In the rows, zero is written as 128.
Two labels a row:
[159  95 182  87 132 132 115 167 129 144 252 162 105 252 143 139 188 116
  18 132 126 162 154 108 144  19 120 128 142 158 148 137 111  92  35 145
 133 151 116 113 139 109  79 118 171 148 120 129 135 137 131 149 162 143
  64 114 100  99 134 183  66 159 125 114 141  94 148 104 182 148 110 129
  84  81 155  92 131 132 167 149 104 117  61 174 159 187 106  72 103 137
 204 122 139 155 152 106 108 151  98 141 138  93  67  95 106 211 130 144
 153 101 119  61 169 125 120 120 113 136  91 112 109 139 132  54 122 153
 150 125 108 113 114 106 140 132  90]	(14) TZ
[159 134 151 101 132  89 126 152 150 128 187 143 117 243 124 123 128 126
  77 123 122 165 130 126 114  25 111 132 114 132 136 123 126 120  80  95
 122 151 122 114 131 119 100 136 142 154 140 153 128 114 125 140 152 135
 122 127 129 131 130 169 118 146 130 113 134 133 145 128 124 129 120 133
 117 141 123 115 127 131 134 146 103 119 101 156 138 169 132  85 123 128
 172 109 124 132 140 116 144 131 121 131 124 139  83 123 135 148 117 115
 128 114  74 113 110 126 128 124 120 134 106  83 140 129 117  90 139 135
 110 127 143 118 130 107 136 131 103]	(14) Zb
[110 129 146 129 125 161 152 131 126 123 112 131   4 100 117 128  79 127
 162 163 123 122 115 137 131 141  81 141 103 130 116 104 134  99  92 110
 119 118 125 132 116 130 127 135 161 127 129 118 134 119 136 147 124 107
 150 120 134 118 130 134 141 139 153 111 126 146 178 147 146 131 131 129
  90 114 120 116 121 148  79 154 131 147 122 136 120 118  95 127 137 161
 123 141  99 122 145 124 139 155 140 124 118 128 116 133 133 134 128 132
 112 127 117 113 130 146 138 121 117 129 121 131 140 119 114 178 122 139
 116 137 124 128 134 134 135 119 125]	(14) TZ
[123 127 127 139 116 139 121 152 142 133 172 141 112 169 120 128 161 130
  93 121 138 149 144 131 133 105 159 125 141 154 132 135 126 112  97 136
 128 147 123 120 134 136 127 124 125 148 127 139 126 120 130 124 131 104
 116 127 115 129 128 124 125 152 138 128 134 107 146 124 123 135 139 119
 110 119 129 140 114 155 132 107 128 132 113 150 122 150 117 117 130 125
 125 103 134 119 141 130 123 124 120 127 132 126 105 111 120 148 127 133
 140 123 147 113 151 130 122 130 138 139 107 127 141 131 135 100 117 131
 129 135 119 129 133 132 126 118 116]	(17) LS
[109 119 117 135 135 129 119 125 121 119 129 141 127 144 143 122 136 121
 127 135 135 131 143 139 136 117 128 126 137 138 130 137 129 101  95 129
 128 111 117 122 125 129 144 120 121 142 126 130 118 131 125 136 119 132
 140 130 122 123 131 121 123 127 134 141 141 115 141 113 102 120 139 127
 117 112 133 153  95 157 123 136 126 121 118 146 115 162 114 138 125 130
 129 101 128 115 140 125 147 122 120 122 121 126 103  93 114 132 118 126
 136 161 122 127 139 123 123 132 134 142 133 145 134 124 129 132 110 130
 123 128 134 122 117 107 132 127 116]	(14) LS
[125 111 136 146 132 153 125 128 112 128 104 135 148  68 127 131 120 114
 127 166 129 157 136 124 137 139 130 139 122 139 134 124 136  97 105 118
 129  99 123 140 116 116 135 133 177 115 113 123 126 146 142 129 131 137
 131  95 136 136 140 128 118 120 122 126 123 129 141 136 145 155 129 125
 105 117 186 129 134 145 121 151 142 127 114 126 100 134  82 121  95 140
 122 123 125 110 123 130 138 151 130 143 128 137 116 120 110 141 133 147
 132 129 136 118 120 127 122 123 130 135 124 157 127 126 116 202 128 129
 100 146 120 107 141 126 118 115 119]	(14) TZ
[129 142 183  95 141 147 132 146 116 122 130 145 115 153 129 130 138 125
 100 132 120 142 119 113 136 133 113 137 134 145 135 133 106 119 102 129
 133 120 129 134 127 143 121 132 155 142 119  93 142 138 141 139 144 135
 121 136 127 135 125 143 102 145 138 113 129 113 128 131 154 130 117 130
  98 105 127 107 124 115 141 131 113 115 122 125 132 139 116 105 116 127
 141 134 121 120 142 111 130 140 101 148 139 126 111 116 104 164 113 129
 132 115 132 111 124 134 136 130 128 136  95 123 128 140 125 160 125 114
 124  69 125 132 125 123 122 139 108]	(14) TZ
[124 133 154 109 152 136 141 135 103 156  94 150 129 105 134 121 126 132
 127 138 122 137  88 125 134 147 120 138 116 110 114 119 116 157  94 141
 137 120 131 133 142 123 113 123 152 155 151 101 133 145 123 143 147 122
 117 148 129 137 126 163 104 138 119 131 111 114 113 119 148 139 119 117
 140 120 134 124 147  94 132 141 135 127 117 109 141 123 131 125 121 139
 131 155 126 144 121 105 115 130 121 138 153 153 133  95 117 148 140 134
 125 125 126 135 107 129 149 126 116 121 101 134 130 130 111 172 144 132
 110 141 128 129 111 111 108 131 109]	(8) TZ
[132 138 110 127 140 137 145 139 127 136 131 140 120 130 132 136 121 116
 114 148 112 135 114 112 146 105  97 134 134 134 120 141 127 126  97 131
 125 128 123 125 127 125 119 128 175 124 121 116 136 132 136 127 132 108
 121 160 109 112 136 151 116 125 131 117 127 147 139 143 153 115 121 134
  98 117 115 105 123 121 137 128 111 115 108 135 130 132 117 120 126 153
 139 115 131 130 131 120 124 141 112 129 127 136 127 124 140 139 125 117
 100 136 118 103 139 127 132 116 113 126 122  75 133 125 112 154 141 131
 120 137 106 136 124 113 134 134 120]	(14) TZ
[136 129 139 116 174 104 130 142 128 129 160 151 114 182 106 125 181 118
  89 126 134 133 150 126 127  79 166 113 137 145 149 129 116 113 126 138
 126 126 123 119 118 118 118 119 126 151 130 137 132 112 121 120 131 139
 103 134 115 133 134 140 112 136 126 132 136 104 128 135 106 110 119 132
 104 117 134 119 134 140 154 139 118 140 107 145 121 146 134 112 131 130
 154 121 127 103 131 123 120 118 100 130 124 133 115 115 131 156 137 123
 124 126 113 128 137 122 142 121 121 132 128  93 119 127 135  98 118 134
 144 115 131 124 142 121 136 135 109]	(14) Zb
[122 128 123 107 131 154 140 128 108 132 114 148 131 122  70 143 116 121
 115 163 135 127 130 117 119 164 113 108 132 152 120 126 129  96 110 137
 129 134 118 126 123 135 135 133 148 132 122 117 132 136 127 136 130  93
 143 123 129 119 160 136 118 150 146 113 133 117 146 132 136 132 129 135
 101 107 128 101 129 125 134 132 130 110 116 134 104 120 105 130  95 142
 116 117 119 115 139 113 143 181 131 132 115 115 110 125 104 141 128 131
 120 131 118  66 127 127 133 129 135 124 114 116 118 137 149 158 129 140
 136 132 134 145 136 127 124 132 115]	(14) TZ
[118 112 132 121 138 137 129 151 119 146  72 129 122 123 126 123 136 131
 120 153 138 133 123 131 137 164 105 135 138 141 126 138 117 112 114 121
 120 123 132 131 129 143 121 126 149 141 122 114 141 134 137 137 129 119
 130 117 121 133 158 108 110 131 112 123 116 103 124 136 138 140 133 130
 112 123 140 149 123 132 163 122 141 115 122 110 133 120 121 126 122 141
 103 135 122 132 133 127 129 162 123 136 137 130 132 126 119 138 124 128
 134 145 131 156 113 145 132 131 147 121 116 145 127 136 119 181 131 147
  98 149 128 133 122 125 107 130 113]	(14) TZ
[103 115  91 174 128 124 120 103 128 117  65  92 139   4 109 124  92 130
 185 138 103 117 137 185 121 178 132 118 137 107 122 120 151 102 152 119
 129 110 128 142 121 134 150 140 101 124 147 132  90 128 127 126 107 125
 176 140 136 109 120  82 171 118 139 138 129 139 125 128 113 121 147 124
 161 154 112 167 119 153 112 122 149 119 157 106 112 130 137 176 138 120
  76 106 130  97 137 144 148 117 154 151 175 139 177 142 144  85 110 134
 112 131 126 147 129 128 126 152 135 166 154 145 119 117 129 178  99 114
 108 146 135 138 126 124 117 111 142]	(14) Zb
[115 122 155 105 141 170 126 142 107 139 152 130 124 141 124 122 135 128
  95 160 134 155 133 133 127 156 118 133 140 163 124 128 126 108 110 139
 119 141 139 130 145 125 133 128 156 126 114 127 132 143 144 132 136 128
  98 115 117 124 129 146 106 131 130 130 131 106 133 120 172 100 123 119
  96  95 143 151 139 128 163 124 109 117 106 132 117 117 102 113 120 147
 137 134 134 147 135 117 106 156 106 143 142 122 106 129 117 145 129 134
 125 123 133 110 147 120 141 119 119 125 105 127 125 132 125 160 146 132
 138 129 124 130 113 130 120 125 133]	(14) TZ
